Below are the code and all the weights of a small trained network. Each question names an input and a class and asks about switching units off, where a switched-off unit gives its printed mean instead of its output.

import numpy as np


def w(rows, s, z=0):
    codes = np.array(rows[::2]) - 128.0
    scale = np.full(codes.shape[1], s)
    scale[-1] = z or s
    return codes * scale


def f(y):
    return np.maximum(y, 0)


def log_softmax(a):
    a = a - a.max(-1, keepdims=True)
    return a - np.log(np.exp(a).sum(-1, keepdims=True))


def net(x, mask):
    res = np.array(x, float).reshape(1, 5) / 4 @ E
    y = f(res @ A[0][:, :-1].T + A[0][:, -1])
    res = res + np.where(mask, y, B[0][:, -1]) @ B[0][:, :-1]
    return log_softmax(res[-1] @ U[:, :-1].T + U[:, -1])


A, B = {}, {}
E = w([
[23,66,174],'x0',
[64,126,6],'x1',
[61,239,141],'x2',
[128,128,128],'x3',
[128,128,127],'x4',
],0.013)
A[0] = w([
[176,120,109,246],'n1',
[120,139,168,120],'n2',
[103,179,140,130],'n3',
[91,117,72,122],'n4',
[130,77,149,219],'n5',
[194,175,98,254],'n6',
[181,122,127,196],'n7',
[59,86,171,185],'n8',
[102,113,37,183],'n9',
[95,189,141,143],'n10',
[185,160,3,171],'n11',
[91,208,152,172],'n12',
],0.024,0.01)
B[0] = w([
[124,150,226,187],'n1',
[197,118,29,158],'n2',
[142,158,18,182],'n3',
[69,79,39,193],'n4',
[149,48,155,182],'n5',
[146,245,174,221],'n6',
[132,131,172,176],'n7',
[190,67,83,209],'n8',
[16,74,143,232],'n9',
[130,151,53,197],'n10',
[68,180,157,255],'n11',
[161,207,48,221],'n12',
],0.013,0.027)
U = w([
[216,146,238,200],'0',
[14,122,207,77],'1',
[225,36,158,254],'2',
[55,5,126,102],'3',
[239,221,118,83],'4',
[38,206,77,3],'5',
[240,112,50,251],'6',
[76,82,7,26],'7',
],0.011,0.0046)

Each question gives the input, the list of numbers given to net, and the class t.
The units are the neurons (one row each of A and B). Each row of codes is followed by its name. A weight is (code - 128) times the scale printed after its matrix; where a second scale follows, it is the last column's (A, B and U).
mask holds one flag per neuron, in row order. A switched-off neuron (its flag False) gives its mean, the last column of its row in B, instead of its output. The means were averaged over made-up inputs and are rounded, as every weight is.
A unit's drop is (log p(t) with every unit on - log p(t) with that unit switched off) / (log p(t) with every unit on - log p(t) with every unit switched off).
The circuit of an input: a set's keep is (log p(t) with only the set's units on - log p(t) with every unit switched off) / (log p(t) with every unit on - log p(t) with every unit switched off). Starting from all 12 units, units are removed one at a time, each time the one whose removal leaves the highest keep (on an exact tie, the one counted first), for as long as the keep stays at least 0.8.
circuit, biggest first: the units of the circuit, biggest drop first
most important unit: the unit with the biggest drop
top k neurons: the k neurons with the biggest drops, biggest first
drop of u: that unit's drop, to one decimal
input [5,2,-1,-5,-2], class 3: most important unit => n12
input [5,1,-8,4,-6], class 3: top 2 neurons => n6; n12
input [1,-1,1,-1,-4], class 6: circuit, biggest first => n9; n11
input [1,7,1,-1,-4], class 7: top 3 neurons => n6; n4; n1
input [1,8,5,6,-4], class 7: top 2 neurons => n4; n6
input [1,5,3,-1,-1], class 7: top 2 neurons => n6; n4
input [5,0,-3,-8,4], class 2: top 4 neurons => n9; n11; n8; n4
input [6,-4,1,1,-8], class 6: drop of n9 => 0.1
input [-3,0,-8,-4,-4], class 0: top 2 neurons => n9; n4
input [3,-2,1,6,-7], class 6: drop of n9 => 0.2
input [8,8,3,3,1], class 7: drop of n3 => 0.0
